In the rows, zero is written as 128.
Here are made-up elements, facts about them, and rows of numbers that follow some of those facts. Name the element behind each unnamed row.

Known rows:
q_91: [157 147 111 108 158 127 142  90 142 107 154 117 118 125 116  99 111 119
 112 170 117 116 154 122 143  92 128 134]
q_188: [140 140 128 104 151 116 157 113 127 118 134 132 118 118 135 113 130 123
 131 144 129 110 150 139 143 158 141 138]
q_628: [ 91 144 125  82 150  92 168 127 117 139 131 163 109 121  92 104 106  90
 171 130 120 117 116 141 166 138 142 130]
q_490: [164 109 117 132 164 147 104 142  89  72 202 148 142 129 149 143 118 106
 172 152 139 151 130 111 158  91 147 124]
q_328: [163  97 113 115 150 168 136 133  94 119 175 120 115 163 121 121 106 127
 176 168 114 156 129 138 129 111 130 137]
q_399: [114 131 121  91 157 116 151 137 121 121 164 126 121 131 134 120 129 112
 157 142 127 123 135 138 138 154 135 134]
q_750: [191 145 121 135 158 165 142 131 124  58 181 117 131 172 126 125 108 129
 142 171 128 129 182 106 134 106 139 117]
q_644: [137 145 113 124 150 136 133 107 128 115 173 132 119 108 131 107 157  96
 135 149 155 150 129 119 162 107 142 145]
q_701: [134 123 123 126 129 154  93 126 137 100 163  94 111 139 169 125 177 109
 127 146 186 163 160 110 142  99 128 152]
q_299: [ 75 140 138  68 126  94 132 135 127 133  98 126  80 138 114 121  99  99
 141 139 120  96 129 115 162 136 117 150]
q_31: [141 146 116 119 144  95 153 138 102  75 110 150 121 112 156 116  97 111
 154 143 123 119 172 143 139 125 147 137]
q_257: [175 121 110 121 170 145 164 131 111 107 194 138 145 130 154 122 138 124
 163 151 136 152 139 160 119 160 138 124]
q_164: [ 91 106 135  98 115 137  92 159 135 102 125  81  96 166 170 156 144 126
 145 132 167 132 156 117 123 144 124 160]
q_232: [143 146 130 104 154 121 153 157 104  76 154 160 120 143 145 114 104  97
 153 148 125 126 144 128 143 136 121 132]
q_487: [179 174  97 135 152 176 132 106 157  94 164 104 120 169 126 120 101 121
 135 157 119 149 139 160 133 108 118 142]
q_21: [120 177 110 109 157 111 134 106 133 118 189 139 125 113 111  98 167  74
 148 137 137 148 106 112 176 100 132 150]
q_117: [118 170 118  96 166 143 150 148 146 118 186 124 128 180 102 135 119 106
 150 135 108 128 110 136 143 153 120 133]
q_962: [ 84 156 127  86 126  68 139 133 104  91  77 173 101 110 125 120  73  80
 146 132 121  95 140 127 174 113 138 144]
q_770: [137 115 132  91 153 135 158 139  95 122 147 137 103 158 114 105 104 117
 165 172 110 110 135 131 124 160 118 127]
q_39: [134 137 121 125 142 130 117 131  84  90 161 139 121 137 134 120 121 104
 167 162 121 134 133 106 162 115 142 129]

Some facts about the elements:
α: refers to; ψ: belongs to class; Ω: points at; Θ: uses; λ: is of sort
q_108 (ψ brafos) (Θ q_386) (λ vimiplik)
q_117 (ψ vodruror) (Θ q_959) (λ feflos)
q_120 (α q_943, q_189) (ψ fupivak) (λ vimiplik)
q_15 (ψ vodruror) (Ω q_889, q_269, q_161, q_693, q_932, q_930) (λ gose)
q_160 (ψ mugruke) (λ vimiplik)
q_161 (ψ mugruke) (Θ q_827) (λ stubrok)
q_164 (ψ vodruror) (λ gose)
q_169 (ψ brafos) (Θ q_161) (λ vimiplik)
q_188 (ψ vodruror) (Θ q_91) (λ feflos)
q_189 (ψ mugruke) (Ω q_892, q_932, q_750, q_844, q_64, q_339, q_294, q_680) (λ vimiplik)
q_191 (ψ vodruror) (λ feflos)
q_196 (ψ vodruror) (λ gose)
q_21 (α q_547) (ψ vodruror) (Θ q_252) (λ stubrok)
q_211 (ψ vodruror) (λ feflos)
q_217 (ψ vodruror) (Θ q_485) (λ gose)
q_223 (ψ mugruke) (λ vimiplik)
q_228 (α q_932, q_316) (ψ vodruror) (Θ q_80) (λ zalin)
q_23 (ψ vodruror) (Θ q_262) (λ gose)
q_230 (ψ fupivak) (Ω q_160, q_399) (Θ q_292) (λ stubrok)
q_232 (ψ mugruke) (λ vimiplik)
q_237 (ψ vodruror) (λ kledin)
q_241 (ψ vodruror) (λ zalin)
q_25 (ψ mugruke) (Ω q_39, q_96, q_935) (Θ q_31) (λ feflos)
q_250 (α q_339, q_223, q_164, q_626) (ψ vodruror) (λ feflos)
q_252 (ψ vodruror) (Θ q_935) (λ feflos)
q_257 (ψ vodruror) (λ gose)
q_262 (ψ fupivak) (Θ q_680) (λ feflos)
q_269 (α q_285) (ψ vodruror) (λ gose)
q_274 (ψ fupivak) (Θ q_426) (λ gose)
q_275 (ψ vodruror) (Θ q_930) (λ zalin)
q_277 (α q_25, q_800) (ψ vodruror) (λ gose)
q_279 (ψ vodruror) (Θ q_290) (λ zalin)
q_285 (ψ brafos) (Θ q_279) (λ stubrok)
q_290 (α q_317, q_191) (ψ mugruke) (Θ q_117) (λ vimiplik)
q_292 (α q_474) (ψ brafos) (Θ q_217) (λ zalin)
q_294 (ψ vodruror) (Θ q_770) (λ gose)
q_299 (α q_313, q_275) (ψ vodruror) (λ feflos)
q_31 (ψ fupivak) (Θ q_241) (λ feflos)
q_313 (ψ vodruror) (λ vimiplik)
q_316 (ψ fupivak) (Θ q_335) (λ gose)
q_317 (ψ mugruke) (λ vimiplik)
q_320 (ψ vodruror) (Θ q_962) (λ gose)
q_328 (ψ vodruror) (Θ q_686) (λ stubrok)
q_335 (ψ fupivak) (Ω q_889, q_637, q_474, q_999, q_881) (Θ q_853) (λ stubrok)
q_339 (ψ fupivak) (Θ q_405) (λ gose)
q_347 (ψ vodruror) (Ω q_54, q_290, q_474) (λ vimiplik)
q_365 (α q_25, q_335) (ψ brafos) (λ gose)
q_378 (α q_701) (ψ mugruke) (Θ q_404) (λ stubrok)
q_385 (α q_487) (ψ brafos) (Ω q_160, q_250, q_196, q_257, q_317, q_378, q_866) (Θ q_531) (λ gose)
q_386 (ψ vodruror) (Ω q_693, q_834, q_835, q_217, q_316) (Θ q_693) (λ gose)
q_39 (ψ fupivak) (λ stubrok)
q_394 (ψ fupivak) (λ stubrok)
q_396 (ψ mugruke) (Ω q_394, q_844, q_678, q_684, q_930) (Θ q_54) (λ vimiplik)
q_399 (ψ vodruror) (λ gose)
q_402 (ψ mugruke) (λ kledin)
q_404 (ψ mugruke) (Θ q_619) (λ stubrok)
q_405 (ψ vodruror) (Θ q_882) (λ feflos)
q_410 (ψ brafos) (Ω q_883, q_558, q_490) (Θ q_250) (λ gose)
q_412 (ψ vodruror) (Ω q_31, q_834) (Θ q_999) (λ gose)
q_417 (ψ mugruke) (Θ q_881) (λ gose)
q_426 (ψ vodruror) (Ω q_840, q_313, q_91, q_881, q_714) (Θ q_516) (λ stubrok)
q_431 (ψ vodruror) (λ vimiplik)
q_434 (α q_160) (ψ brafos) (Θ q_515) (λ feflos)
q_470 (α q_394, q_279, q_417) (ψ vodruror) (Ω q_161, q_664, q_262, q_188) (λ stubrok)
q_474 (ψ vodruror) (Θ q_275) (λ gose)
q_476 (ψ vodruror) (Θ q_417) (λ vimiplik)
q_485 (ψ mugruke) (Ω q_241, q_292, q_834, q_770, q_969) (Θ q_108) (λ stubrok)
q_487 (ψ vodruror) (λ zalin)
q_490 (ψ mugruke) (λ kledin)
q_492 (ψ brafos) (λ feflos)
q_501 (α q_317) (ψ mugruke) (λ feflos)
q_506 (α q_883, q_160) (ψ fupivak) (λ stubrok)
q_513 (α q_191) (ψ vodruror) (Θ q_294) (λ feflos)
q_515 (ψ brafos) (Θ q_626) (λ gose)
q_516 (ψ vodruror) (Θ q_590) (λ kledin)
q_518 (ψ vodruror) (Θ q_830) (λ feflos)
q_524 (ψ vodruror) (λ feflos)
q_531 (ψ brafos) (Ω q_637, q_292) (Θ q_800) (λ gose)
q_534 (α q_684, q_189) (ψ mugruke) (Ω q_241, q_969) (λ stubrok)
q_54 (ψ vodruror) (Θ q_487) (λ feflos)
q_547 (ψ vodruror) (Ω q_844, q_524, q_252, q_972) (λ zalin)
q_558 (α q_328) (ψ vodruror) (Θ q_396) (λ vimiplik)
q_56 (ψ mugruke) (Ω q_883, q_232) (λ feflos)
q_567 (α q_347, q_594) (ψ vodruror) (Ω q_943, q_844) (Θ q_765) (λ feflos)
q_590 (ψ mugruke) (Θ q_285) (λ gose)
q_592 (α q_169, q_648) (ψ vodruror) (Θ q_567) (λ kledin)
q_594 (ψ fupivak) (Θ q_25) (λ feflos)
q_603 (ψ brafos) (Θ q_237) (λ feflos)
q_619 (ψ vodruror) (Ω q_191, q_431, q_513, q_91) (Θ q_320) (λ feflos)
q_624 (α q_750, q_64) (ψ mugruke) (Θ q_844) (λ vimiplik)
q_625 (ψ vodruror) (λ feflos)
q_626 (ψ vodruror) (Θ q_701) (λ feflos)
q_628 (α q_547, q_999, q_866) (ψ vodruror) (Ω q_978, q_474, q_120, q_490) (λ gose)
q_637 (α q_782, q_405) (ψ mugruke) (Θ q_932) (λ feflos)
q_64 (ψ vodruror) (λ gose)
q_644 (ψ vodruror) (Ω q_637) (Θ q_518) (λ stubrok)
q_648 (ψ fupivak) (Θ q_169) (λ feflos)
q_655 (α q_257) (ψ brafos) (λ feflos)
q_664 (α q_648, q_223, q_531) (ψ mugruke) (λ vimiplik)
q_666 (α q_335) (ψ vodruror) (Ω q_365, q_492, q_228, q_930, q_39, q_402) (λ feflos)
q_677 (ψ mugruke) (Ω q_978, q_117, q_161, q_275, q_196, q_524, q_294, q_881, q_404, q_914) (λ kledin)
q_678 (ψ vodruror) (λ feflos)
q_680 (α q_275, q_474, q_316) (ψ brafos) (Θ q_716) (λ zalin)
q_684 (ψ vodruror) (Θ q_805) (λ gose)
q_686 (ψ mugruke) (λ feflos)
q_69 (α q_80, q_531) (ψ brafos) (Θ q_339) (λ gose)
q_691 (α q_217) (ψ vodruror) (λ feflos)
q_693 (ψ brafos) (Θ q_23) (λ gose)
q_70 (α q_160, q_211, q_257) (ψ mugruke) (Ω q_54, q_959, q_23, q_882, q_223, q_765, q_402, q_237) (λ gose)
q_701 (ψ vodruror) (Ω q_558, q_516, q_974) (Θ q_644) (λ stubrok)
q_714 (α q_476, q_969) (ψ mugruke) (λ feflos)
q_716 (ψ brafos) (Θ q_624) (λ feflos)
q_744 (α q_590, q_626) (ψ mugruke) (Ω q_603, q_999) (Θ q_513) (λ feflos)
q_747 (ψ mugruke) (Ω q_417, q_237) (λ kledin)
q_750 (ψ fupivak) (λ zalin)
q_763 (ψ vodruror) (Ω q_844, q_501, q_648, q_262, q_294) (λ stubrok)
q_765 (ψ vodruror) (Θ q_873) (λ vimiplik)
q_770 (ψ vodruror) (Θ q_95) (λ vimiplik)
q_782 (ψ fupivak) (Θ q_879) (λ kledin)
q_791 (ψ mugruke) (Θ q_274) (λ kledin)
q_797 (α q_974) (ψ vodruror) (λ vimiplik)
q_80 (ψ vodruror) (λ vimiplik)
q_800 (ψ brafos) (Θ q_378) (λ feflos)
q_804 (α q_594) (ψ brafos) (λ kledin)
q_805 (ψ mugruke) (Θ q_328) (λ feflos)
q_810 (ψ mugruke) (Ω q_626) (λ vimiplik)
q_827 (ψ mugruke) (Θ q_188) (λ feflos)
q_830 (ψ vodruror) (Θ q_974) (λ gose)
q_834 (α q_791, q_930, q_800) (ψ mugruke) (λ kledin)
q_835 (α q_883, q_840, q_686) (ψ vodruror) (λ feflos)
q_840 (ψ vodruror) (λ kledin)
q_844 (ψ fupivak) (Θ q_476) (λ stubrok)
q_853 (α q_701, q_275, q_285) (ψ vodruror) (Θ q_950) (λ kledin)
q_866 (ψ vodruror) (Θ q_625) (λ vimiplik)
q_873 (ψ vodruror) (Θ q_603) (λ feflos)
q_879 (ψ brafos) (Θ q_866) (λ zalin)
q_88 (ψ vodruror) (λ stubrok)
q_881 (α q_490) (ψ mugruke) (λ gose)
q_882 (α q_285, q_626) (ψ vodruror) (Θ q_791) (λ vimiplik)
q_883 (ψ brafos) (Θ q_21) (λ vimiplik)
q_889 (ψ vodruror) (λ zalin)
q_892 (ψ brafos) (λ stubrok)
q_893 (α q_750) (ψ vodruror) (λ vimiplik)
q_91 (ψ vodruror) (Θ q_782) (λ zalin)
q_913 (α q_316) (ψ vodruror) (Ω q_805, q_274, q_835, q_804, q_800) (λ gose)
q_914 (ψ mugruke) (Θ q_677) (λ zalin)
q_930 (ψ vodruror) (λ zalin)
q_932 (ψ brafos) (Θ q_385) (λ zalin)
q_934 (ψ vodruror) (Ω q_394, q_625, q_285, q_39, q_797) (λ vimiplik)
q_935 (ψ fupivak) (Θ q_835) (λ feflos)
q_943 (ψ vodruror) (λ gose)
q_944 (ψ brafos) (Ω q_978, q_434, q_279, q_950, q_684, q_88) (λ gose)
q_95 (ψ vodruror) (Ω q_959, q_889, q_365, q_320, q_339, q_217) (Θ q_412) (λ feflos)
q_950 (ψ fupivak) (Θ q_594) (λ gose)
q_959 (α q_54) (ψ vodruror) (Θ q_978) (λ vimiplik)
q_96 (α q_405, q_279, q_339, q_935, q_619) (ψ vodruror) (Θ q_637) (λ zalin)
q_962 (α q_476, q_316, q_402) (ψ mugruke) (Θ q_228) (λ feflos)
q_969 (ψ brafos) (λ feflos)
q_972 (ψ vodruror) (λ gose)
q_974 (ψ vodruror) (Θ q_474) (λ feflos)
q_978 (α q_189) (ψ fupivak) (λ zalin)
q_98 (ψ mugruke) (Ω q_883, q_274, q_96) (λ stubrok)
q_999 (ψ vodruror) (Θ q_684) (λ stubrok)

Rows to name:
No name comes twice in this set of rows, the named rows included.
[124 157 104  99 138 111 136 145  83  87 125 152 133 139 126 158  49 102
 176 122  81 127 108 173 152 141 150 147] => q_881
[128 110 109 129 138 146  86 134 110  76 169  99 129 128 165 157 129 115
 167 153 168 153 155 110 143  86 148 144] => q_782
[151 203 106 100 160 148 123 128 134  79 168 138 129 200  83 141  61  80
 158 142  61 130 101 138 171  88 129 134] => q_978
[156 123 121 114 137 160 132 138 118 103 145 104 113 172 146 125 108 138
 160 151 135 138 149 150 104 146 116 144] => q_476
[ 46 102 121  72 110  87  77 101 102 148 107 117  78  80 124 134 105  94
 138 150 145 111 127  89 192  67 156 152] => q_853
[121 107 158 118 133 128 134 172 120  59 166 123 111 141 175 126 161 135
 135 166 182  98 211  70 127 145 135 125] => q_648
[118 113 123 101 114 137 116 147 143  96 101  81  92 155 164 145 130 135
 134 144 176 130 182 136 111 141 126 154] => q_619
[ 44 114 151  69 113  87 116 102 121 126 105 129  52 101 109  80 115 113
  98 185 128  57 168  38 182  87 114 150] => q_96
[120  99 137  96 152 136 160 138  92 134 173 125 117 145 115 122 110 132
 167 155 103 113 136 120 135 177 134 133] => q_294
[139 108 118 145 144 147  79 149  95  78 168 125 126 146 156 153 140 109
 170 155 137 140 131  95 166  97 144 128] => q_402
[155 136 127 155 157 150 134 101 143  95 137 151 101 127 127 105  93 119
  92 149 125 137 130 149 149 103 116 140] => q_879
[138 123 124 121 122 158  99 146  96  69 171 116 115 163 161 147 127 123
 162 155 151 142 158  93 135 115 143 147] => q_394

The same elements again, as new rows of numbers:
Some rows with their names:
q_693: [129 109 127  93 177 144  69 167  96 139 105 146  87 128]
q_396: [116  79 100 107 135 102  84 153 117 152 106 121 156 138]
q_211: [143 134 138 121 110 137 114 151 143 187 154 158 109 136]
q_592: [124 175 118  90 133 118  73 122 133 103 121 181 138 110]
q_835: [163 160 131 165 101 129  82 135 149 145 142 187 113 149]
q_378: [ 92 137 101 121 151 144  53  82 131 102 108 164 145 151]
q_624: [114 129  81 139 166 103  47 135 122 125 118 193 150 153]
q_160: [108 139  98 169 125 147  98 152 178 186 127 144 125 156]
q_524: [169 128 123 120 109 157 105 151 154 193 131 144 106 139]
q_810: [120 116 106 139 141 129 136 148 143 179 143 129 135 163]
q_399: [133 159 128 101 131 163 127 133 147 184 131 139  97 130]
q_476: [145 104  86  77 151 116  88 134 112 148 149 155 116 112]
q_492: [160 107 149 136 129 134 115 163 139 175 134 138  92 152]
q_365: [140 168 161 158 132 129  92 123 158 119  95 181 101 157]
q_257: [127 164 135 109 117 153 110 145 160 182 128 153 102 136]
q_750: [115 171 111 127 122 167 140 134 135 159  79 124 110 130]
q_834: [127 176 124 159 142 158 114 148 153  96 107 160 131 170]
q_882: [140 152 108 142 102  86  42 104 149  86 123 177 128 112]
q_317: [120 121  97 159 137 141 116 146 169 183 118 135 122 156]
q_782: [107 150 103  75 136 149  99 162 113 124 125 129 148 114]

Rows to name:
No name comes twice in this set of rows, the named rows included.
[135 181 160 146 146 137 105 122 159 108 113 179 105 158] => q_804
[ 90 124 135 138 132 153 161 122 107 168 119 125 121 169] => q_98
[113 145 129 121 137 147 150 166 129 147 106 128 139 168] => q_747
[ 80 130 109  90 115 123  95 121  87 154 104 138 153 118] => q_335
[161 157 117 160 113 117 104 116 148 146 118 181 107 139] => q_797
[148 157 155 157 134 120  80 117 169 148 139 192 124 164] => q_655
[133 139 107  59 142 150  98 108 121 117  91 123 105 102] => q_275
[130  93 113 100 180 106  78 151 118 165 130 145 102 126] => q_108
[116 139 119  99 108 143  92 154 113 117 137 101 144 103] => q_274
[122 143 152 108 153 110  54 118 137 101 115 169 128 133] => q_69
[116  81 116 114 128 107  79 169 113 135 136 143 166 151] => q_25
[ 72 171 138 182 126 124 101 102 139 133 100 183 148 183] => q_534
[111 171 132  93 132 134 145 126 140 175  70 141 108 130] => q_547

